Below are the code and all the weights of a small trained network. Each question names an input and a target symbol and asks about switching units off, where a switched-off unit gives its printed mean instead of its output.

import numpy as np


def w(rows, s, z=0):
    codes = np.array(rows[::2]) - 128.0
    scale = np.full(codes.shape[1], s)
    scale[-1] = z or s
    return codes * scale


def softmax(a):
    e = np.exp(a - a.max(-1, keepdims=True))
    return e / e.sum(-1, keepdims=True)


def log_softmax(a):
    a = a - a.max(-1, keepdims=True)
    return a - np.log(np.exp(a).sum(-1, keepdims=True))


def net(x, mask):
    ids = ['βδεζθλμτψ'.index(c) for c in x.split()]
    T = len(ids)
    res = E[ids] + P[:T]
    u = 0
    for l in range(2):
        r = res
        for j in range(3):
            rows = slice(2 * j, 2 * j + 2)
            q, k, v = (r @ M[l][rows].T for M in (Q, K, V))
            z = softmax(np.where(np.tri(T) > 0, q @ k.T / 2**0.5, -1e9)) @ v
            o = O[l][rows]
            res = res + np.where(mask[u + j], z, o[:, -1]) @ o[:, :-1]
        u += 3
    return log_softmax(res[-1] @ U[:, :-1].T + U[:, -1])


Q, K, V, O = {}, {}, {}, {}
E = w([
[199,130,176,105,113,216],'β',
[166,102,178,161,178,55],'δ',
[128,110,160,75,176,223],'ε',
[100,62,139,110,201,21],'ζ',
[7,47,135,101,97,92],'θ',
[71,98,184,170,81,143],'λ',
[229,114,137,32,221,155],'μ',
[129,70,126,136,88,43],'τ',
[79,94,204,172,203,92],'ψ',
],0.014)
P = w([
[122,189,114,111,114,154],'0',
[151,130,198,97,104,80],'1',
[157,117,106,156,128,146],'2',
[134,173,201,81,108,99],'3',
[108,205,114,151,142,106],'4',
[164,77,208,100,111,124],'5',
[173,85,98,181,136,138],'6',
[111,190,225,97,117,79],'7',
[124,213,94,173,172,65],'8',
[174,58,206,97,108,145],'9',
[196,67,87,189,145,138],'10',
[70,142,253,94,161,71],'11',
[141,176,97,182,167,84],'12',
[167,8,220,105,118,164],'13',
],0.019)
Q[0] = w([
[168,137,131,164,168,169],'L0H0',
[116,88,134,158,100,92],'L0H0',
[95,247,174,64,128,90],'L0H1',
[135,78,241,112,167,130],'L0H1',
[121,163,21,134,85,169],'L0H2',
[104,225,143,81,114,88],'L0H2',
],0.014)
K[0] = w([
[132,107,90,162,138,159],'L0H0',
[130,108,183,91,119,120],'L0H0',
[98,247,105,110,136,103],'L0H1',
[141,119,42,185,154,152],'L0H1',
[131,115,203,77,103,110],'L0H2',
[93,252,115,104,124,94],'L0H2',
],0.015)
V[0] = w([
[112,85,100,134,159,101],'L0H0',
[105,188,97,155,125,115],'L0H0',
[101,145,129,113,254,162],'L0H1',
[170,106,58,90,119,83],'L0H1',
[175,153,195,125,133,83],'L0H2',
[224,153,124,160,115,158],'L0H2',
],0.016)
O[0] = w([
[91,143,153,142,176,155,111],'L0H0',
[139,101,147,201,124,95,1],'L0H0',
[176,67,126,152,132,142,86],'L0H1',
[172,184,80,105,133,62,141],'L0H1',
[169,164,117,102,9,142,215],'L0H2',
[116,149,171,176,76,124,169],'L0H2',
],0.016,0.0076)
Q[1] = w([
[85,114,28,118,128,160],'L1H0',
[155,73,173,171,113,105],'L1H0',
[148,108,216,114,113,121],'L1H1',
[120,91,223,79,146,143],'L1H1',
[139,187,15,119,111,254],'L1H2',
[84,131,5,220,163,156],'L1H2',
],0.011)
K[1] = w([
[104,53,114,41,110,108],'L1H0',
[130,134,67,194,129,147],'L1H0',
[160,154,39,166,77,168],'L1H1',
[82,140,52,215,162,158],'L1H1',
[167,228,187,161,200,229],'L1H2',
[69,142,131,90,129,255],'L1H2',
],0.0091)
V[1] = w([
[134,128,24,130,111,180],'L1H0',
[162,109,189,2,117,152],'L1H0',
[69,88,140,91,56,178],'L1H1',
[131,156,248,44,130,121],'L1H1',
[27,105,183,184,97,54],'L1H2',
[187,115,130,130,140,32],'L1H2',
],0.0076)
O[1] = w([
[48,155,194,100,142,163,84],'L1H0',
[127,158,73,221,135,142,247],'L1H0',
[93,146,117,96,175,106,189],'L1H1',
[70,53,167,103,141,163,219],'L1H1',
[51,68,40,111,38,2,99],'L1H2',
[169,106,152,137,201,67,192],'L1H2',
],0.0085,0.011)
U = w([
[143,173,161,10,51,170,2],'β',
[159,132,125,226,94,91,159],'δ',
[142,91,131,62,108,181,81],'ε',
[140,114,88,130,180,104,110],'ζ',
[63,148,162,39,151,151,114],'θ',
[56,168,190,191,104,117,127],'λ',
[190,136,111,60,135,140,26],'μ',
[123,222,110,98,124,106,198],'τ',
[110,75,154,216,151,96,134],'ψ',
],0.012,0.0092)

Each question gives the input, a string of symbols that net reads in full, and the target symbol t.
The units are the heads (2 rows each of Q, K, V and O). Each row of codes is followed by its name. A weight is (code - 128) times the scale printed after its matrix; where a second scale follows, it is the last column's (O and U).
mask holds one flag per head, layer by layer. A switched-off head (its flag False) gives its mean, the last column of its rows in O, instead of its output. The means were averaged over made-up inputs and are rounded, as every weight is.
A unit's drop is (log p(t) with every unit on - log p(t) with that unit switched off) / (log p(t) with every unit on - log p(t) with every unit switched off).
The circuit of an input: a set's keep is (log p(t) with only the set's units on - log p(t) with every unit switched off) / (log p(t) with every unit on - log p(t) with every unit switched off). Starting from all 6 units, units are removed one at a time, each time the one whose removal leaves the highest keep (on an exact tie, the one counted first), for as long as the keep stays at least 0.8.
circuit, biggest first: the units of the circuit, biggest drop first
unit that matters most: the unit with the biggest drop
heads that matter: for each layer, one digit per head in row order, 1 if its drop is at least 0.15 and else 0, layers parted by /
input τ τ λ δ τ μ λ λ, target τ: heads that matter => 010 / 000
input τ τ ε τ ε τ, target ψ: circuit, biggest first => (L0H2)
input β τ β τ δ θ λ τ λ λ μ τ, target θ: circuit, biggest first => (L0H1, L1H0, L0H2)
input τ τ β ε τ ε β ε τ ψ μ ψ ε δ, target δ: heads that matter => 011 / 000
input λ δ τ τ, target θ: heads that matter => 011 / 000
input δ δ ε ε τ β λ τ μ τ λ τ δ δ, target θ: circuit, biggest first => (L0H0, L0H2, L0H1)
input τ τ λ τ λ ε λ ε δ ζ δ λ, target β: heads that matter => 001 / 000
input δ τ ε τ τ τ τ τ ε ψ λ τ δ β, target θ: circuit, biggest first => (L0H2, L0H1)
input λ τ λ μ ε β ζ ψ ψ δ τ λ, target ε: heads that matter => 010 / 000
input β τ ψ ε ε τ τ μ, target ψ: circuit, biggest first => (L0H1, L0H0)
input δ δ β ε β δ δ ε λ δ, target β: circuit, biggest first => (L0H2, L0H0)
input λ τ τ τ τ τ μ β τ ψ, target δ: circuit, biggest first => (L0H2, L0H1)
input ζ ε τ τ β δ δ δ, target λ: heads that matter => 011 / 000
input δ δ δ δ τ λ τ ε, target τ: unit that matters most => L0H1
input τ δ λ ψ θ ε δ τ τ ψ, target β: circuit, biggest first => (L0H2, L1H0)
input θ ε ζ β τ δ λ τ τ δ ψ λ θ, target ε: circuit, biggest first => (L0H2, L0H0, L0H1)
input δ δ ε β β τ τ δ τ μ β τ τ ε, target λ: heads that matter => 001 / 000
input β β μ τ λ ε δ δ ζ δ τ λ, target μ: heads that matter => 011 / 000
input λ τ δ λ ε τ ε δ δ δ λ δ, target β: heads that matter => 001 / 100
input τ λ μ β β τ, target δ: unit that matters most => L0H2
input ζ τ λ τ, target μ: circuit, biggest first => (L0H1, L0H2)
input τ τ λ τ ε τ θ, target θ: circuit, biggest first => (L1H1, L0H1)
input τ δ ε θ, target τ: circuit, biggest first => (L0H1, L1H0)
input τ δ ε ε ε τ λ, target λ: heads that matter => 010 / 110
input τ τ β δ δ τ τ τ β ψ δ λ ζ ψ, target β: heads that matter => 101 / 000
input δ τ θ τ λ ψ, target ζ: heads that matter => 001 / 100
